Below are the code and all the weights of a small trained network. Each question names an input and a target symbol and asks about switching units off, where a switched-off unit gives its printed mean instead of its output.

import numpy as np


def w(rows, s, z=0):
    codes = np.array(rows[::2]) - 128.0
    scale = np.full(codes.shape[1], s)
    scale[-1] = z or s
    return codes * scale


def norm(h):
    return h / np.sqrt((h * h).mean(-1, keepdims=True) + 1e-5)


def f(y):
    return y / 2 * (1 + np.tanh(0.7978845608 * (y + 0.044715 * y**3)))


def softmax(a):
    e = np.exp(a - a.max(-1, keepdims=True))
    return e / e.sum(-1, keepdims=True)


def log_softmax(a):
    a = a - a.max(-1, keepdims=True)
    return a - np.log(np.exp(a).sum(-1, keepdims=True))


def net(x, mask):
    ids = ['ΘΞΩαβγδεζηλμπστφ'.index(c) for c in x.split()]
    T = len(ids)
    res = E[ids] + P[:T]
    u = 0
    for l in range(2):
        q, k, v = (norm(res) @ M[l].T for M in (Q, K, V))
        z = softmax(np.where(np.tri(T) > 0, q @ k.T / 3**0.5, -1e9)) @ v
        res = res + np.where(mask[u], z, O[l][:, -1]) @ O[l][:, :-1]
        u += 1
        y = f(norm(res) @ A[l][:, :-1].T + A[l][:, -1])
        res = res + np.where(mask[u : u + 12], y, B[l][:, -1]) @ B[l][:, :-1]
        u += 12
    return log_softmax(norm(res)[-1] @ U[:, :-1].T + U[:, -1])


Q, K, V, O, A, B = {}, {}, {}, {}, {}, {}
E = w([
[144,54,50,116,201,61,170,96,102],'Θ',
[230,57,150,67,153,69,128,124,104],'Ξ',
[215,63,138,130,145,67,113,140,101],'Ω',
[114,40,90,183,181,66,72,108,117],'α',
[142,44,102,170,158,101,159,79,96],'β',
[176,92,76,111,136,59,133,191,87],'γ',
[165,76,115,155,179,65,141,161,90],'δ',
[145,113,86,99,175,97,214,156,127],'ε',
[184,83,155,114,164,113,197,137,113],'ζ',
[157,93,120,146,177,96,182,175,107],'η',
[169,50,202,189,94,138,86,93,105],'λ',
[55,140,70,251,168,134,147,94,115],'μ',
[131,136,204,254,138,156,118,88,136],'π',
[160,136,223,167,137,173,181,98,144],'σ',
[108,163,138,178,156,164,219,110,116],'τ',
[176,185,185,176,96,145,188,157,108],'φ',
],0.0076)
P = w([
[198,78,86,119,137,58,150,63,178],'0',
[144,160,144,87,244,103,66,88,82],'1',
[69,83,185,99,119,21,162,111,171],'2',
[204,79,77,155,117,119,176,122,175],'3',
[115,125,184,114,222,120,120,139,48],'4',
[55,77,194,118,106,73,179,159,153],'5',
[182,70,73,155,112,187,169,162,160],'6',
[94,123,182,92,180,181,125,160,15],'7',
[35,70,188,110,96,134,162,196,133],'8',
[147,63,88,140,98,235,163,188,133],'9',
],0.011)
Q[0] = w([
[228,108,47,172,172,198,134,93,136],'0.h0',
[216,5,91,245,151,185,209,238,117],'0.h0',
[122,43,125,190,107,113,222,149,178],'0.h0',
],0.012)
K[0] = w([
[42,198,229,148,141,161,168,184,80],'0.h0',
[80,113,164,143,80,238,130,200,71],'0.h0',
[113,151,96,144,90,248,147,214,132],'0.h0',
],0.011)
V[0] = w([
[159,105,254,211,92,183,58,59,161],'0.h0',
[190,141,223,6,156,201,202,178,180],'0.h0',
[192,76,136,57,70,76,52,207,81],'0.h0',
],0.0071)
O[0] = w([
[62,135,93,158,55,76,146,114,62,253],'0.h0',
[162,163,143,145,146,12,148,44,185,151],'0.h0',
[206,124,58,192,134,109,174,205,136,143],'0.h0',
],0.011,0.0032)
A[0] = w([
[112,250,133,84,212,132,31,196,75,128],'0.n0',
[193,153,57,166,130,130,114,93,207,11],'0.n1',
[48,75,194,109,123,78,116,101,149,219],'0.n2',
[182,138,142,97,147,117,149,129,83,205],'0.n3',
[111,144,87,140,102,165,63,67,59,30],'0.n4',
[162,81,105,161,100,198,151,159,166,133],'0.n5',
[60,117,188,84,82,95,134,115,130,18],'0.n6',
[134,135,141,168,136,60,172,124,185,108],'0.n7',
[99,231,155,118,157,113,41,148,111,254],'0.n8',
[114,120,182,70,193,213,106,125,91,81],'0.n9',
[102,100,176,156,51,112,163,147,144,115],'0.n10',
[152,176,82,78,107,194,95,28,166,152],'0.n11',
],0.011,0.0065)
B[0] = w([
[170,205,105,194,158,134,80,22,4,168],'0.n0',
[103,126,179,66,170,126,175,195,86,142],'0.n1',
[134,190,103,127,137,135,176,163,130,255],'0.n2',
[51,165,107,182,131,150,132,111,114,203],'0.n3',
[135,87,166,163,129,104,158,225,157,141],'0.n4',
[99,155,93,68,180,157,60,109,91,168],'0.n5',
[96,153,101,63,158,86,70,82,152,150],'0.n6',
[147,78,126,102,67,121,100,109,109,196],'0.n7',
[189,142,90,80,174,98,49,25,90,159],'0.n8',
[129,113,105,227,130,89,145,130,115,187],'0.n9',
[121,94,62,111,131,104,163,160,124,202],'0.n10',
[131,85,107,86,60,200,182,235,149,138],'0.n11',
],0.012,0.0093)
Q[1] = w([
[113,209,157,182,75,157,148,123,254],'1.h0',
[130,156,138,112,66,28,141,114,177],'1.h0',
[229,139,164,68,112,93,118,114,241],'1.h0',
],0.0086)
K[1] = w([
[60,179,84,133,121,181,131,161,235],'1.h0',
[124,117,118,122,11,96,164,151,158],'1.h0',
[150,96,198,62,113,157,190,174,227],'1.h0',
],0.011)
V[1] = w([
[1,99,199,133,105,130,103,39,62],'1.h0',
[59,29,156,82,138,134,7,91,185],'1.h0',
[107,219,2,177,207,87,143,153,156],'1.h0',
],0.0057)
O[1] = w([
[189,109,177,169,174,2,62,150,92,166],'1.h0',
[80,109,149,144,144,32,183,79,182,3],'1.h0',
[113,212,127,253,66,193,5,96,181,248],'1.h0',
],0.0057,0.0059)
A[1] = w([
[93,203,202,195,254,135,120,56,117,32],'1.n0',
[188,145,207,88,209,185,122,133,194,21],'1.n1',
[108,147,112,65,89,116,132,123,72,111],'1.n2',
[146,126,97,77,195,158,82,127,170,83],'1.n3',
[137,105,133,128,48,57,173,136,154,36],'1.n4',
[100,94,110,145,102,177,109,155,91,54],'1.n5',
[134,87,187,161,174,151,76,172,102,109],'1.n6',
[160,77,85,119,108,118,207,150,144,110],'1.n7',
[141,91,133,136,194,172,145,41,230,18],'1.n8',
[106,167,213,77,178,134,126,62,124,2],'1.n9',
[137,175,148,174,38,86,177,37,186,45],'1.n10',
[207,59,83,168,59,142,144,81,88,111],'1.n11',
],0.012,0.007)
B[1] = w([
[164,207,186,165,123,172,67,122,21,242],'1.n0',
[25,48,79,128,117,116,94,159,176,135],'1.n1',
[151,93,188,157,116,159,97,148,148,186],'1.n2',
[149,168,167,175,87,57,147,141,135,141],'1.n3',
[137,101,170,172,119,165,144,59,93,187],'1.n4',
[226,81,90,103,103,97,155,92,103,175],'1.n5',
[117,102,181,119,137,133,176,114,151,167],'1.n6',
[108,176,138,137,131,142,149,96,109,234],'1.n7',
[134,92,135,149,50,199,34,50,148,127],'1.n8',
[199,132,173,170,72,39,210,202,196,126],'1.n9',
[168,116,86,246,229,120,167,98,199,155],'1.n10',
[144,168,145,93,101,111,61,180,215,255],'1.n11',
],0.013,0.0078)
U = w([
[241,119,137,154,145,40,211,177,104,3],'Θ',
[1,84,132,59,138,130,87,107,143,219],'Ξ',
[122,147,92,92,155,189,57,11,47,202],'Ω',
[182,125,116,213,152,132,183,81,212,112],'α',
[175,2,59,120,165,197,146,100,98,138],'β',
[151,243,149,97,138,43,177,146,152,30],'γ',
[76,68,197,142,151,74,109,159,169,176],'δ',
[120,84,39,91,190,35,135,24,129,170],'ε',
[154,174,215,203,165,169,107,236,110,46],'ζ',
[99,148,40,134,240,118,150,206,143,114],'η',
[125,82,139,27,155,96,187,47,96,232],'λ',
[183,119,60,87,80,106,54,143,178,134],'μ',
[135,175,83,75,121,249,178,125,150,115],'π',
[45,46,102,134,115,196,72,51,159,161],'σ',
[92,120,107,214,30,88,184,139,71,28],'τ',
[130,112,239,104,23,152,123,93,156,67],'φ',
],0.008,0.005)

Each question gives the input, a string of symbols that net reads in full, and the target symbol t.
The units are the heads (3 rows each of Q, K, V and O) and the neurons (one row each of A and B). Each row of codes is followed by its name. A weight is (code - 128) times the scale printed after its matrix; where a second scale follows, it is the last column's (O, A, B and U).
mask holds one flag per unit, layer by layer, with each layer's heads first. A switched-off unit (its flag False) gives its mean, the last column of its rows in O or B, instead of its output. The means were averaged over made-up inputs and are rounded, as every weight is.
A unit's drop is (log p(t) with every unit on - log p(t) with that unit switched off) / (log p(t) with every unit on - log p(t) with every unit switched off).
The circuit of an input: a set's keep is (log p(t) with only the set's units on - log p(t) with every unit switched off) / (log p(t) with every unit on - log p(t) with every unit switched off). Starting from the 12 units with the biggest drops (on a tie, the unit counted first), units are removed one at a time, each time the one whose removal leaves the highest keep (on an exact tie, the one counted first), for as long as the keep stays at least 0.8.
units of the circuit, in order: the units of the circuit, biggest drop first
most important unit: the unit with the biggest drop
top k neurons: the k neurons with the biggest drops, biggest first
top k neurons in layer l: the k neurons of layer l with the biggest drops, biggest first
input α β π, target β: units of the circuit, in order => 0.h0, 1.n5, 1.n0
input ε λ Ω λ α β μ λ λ, target Ω: top 2 neurons in layer 0 => 0.n9, 0.n6
input δ δ π α, target τ: units of the circuit, in order => 0.h0, 0.n4, 1.n0
input λ σ ζ τ β Ω λ λ λ σ, target α: units of the circuit, in order => 0.h0, 1.n10
input λ λ γ φ φ Θ, target λ: top 3 neurons => 0.n7, 0.n6, 0.n9
input λ Ξ η φ, target φ: top 3 neurons => 0.n7, 0.n1, 1.n11
input λ φ λ λ, target φ: top 2 neurons in layer 0 => 0.n1, 0.n7
input Ω τ ε λ Ω τ σ, target π: top neuron in layer 0 => 0.n11
input λ δ ζ λ β τ, target τ: units of the circuit, in order => 0.h0, 1.n0
input β Ξ λ λ Ω γ ζ Ξ δ, target α: units of the circuit, in order => 0.h0, 1.n10, 0.n5
input η β β ζ α β, target α: units of the circuit, in order => 0.h0, 1.n10
input π β Θ π Θ λ τ, target π: units of the circuit, in order => 0.h0, 0.n11
input σ λ Ω ζ Θ α μ α ζ, target Ω: top 2 neurons in layer 0 => 0.n9, 0.n6
input Θ δ λ Θ, target μ: units of the circuit, in order => 1.n11, 0.n2
input β τ ζ σ δ Ω ζ, target λ: top 3 neurons => 0.n1, 0.n7, 0.n2
input λ λ α, target τ: top neuron in layer 0 => 0.n2
input λ γ λ, target τ: units of the circuit, in order => 0.h0, 1.n0
input Ω Ω σ, target μ: top 2 neurons in layer 0 => 0.n7, 0.n5
input γ λ σ, target δ: top 3 neurons in layer 0 => 0.n5, 0.n0, 0.n2
input Ξ β λ τ π β, target γ: units of the circuit, in order => 0.h0, 0.n2, 1.n9
input Ξ ε λ, target φ: most important unit => 0.n7
input η μ η φ δ Ω β μ σ, target η: top 2 neurons => 0.n10, 0.n0
input λ β ζ Ω ζ ζ, target μ: top 3 neurons => 0.n7, 0.n5, 1.n11
input ζ β τ, target α: top 2 neurons => 1.n10, 0.n7
input Θ Ω Ω Ξ, target Θ: top 4 neurons in layer 1 => 1.n3, 1.n0, 1.n11, 1.n6
input λ π μ δ β β Θ β β, target ζ: top 2 neurons => 0.n0, 0.n7
input α β β λ γ ζ β, target λ: top neuron => 0.n1
input φ ζ Ω Ω λ ζ α φ ζ π, target φ: top 2 neurons in layer 0 => 0.n7, 0.n1
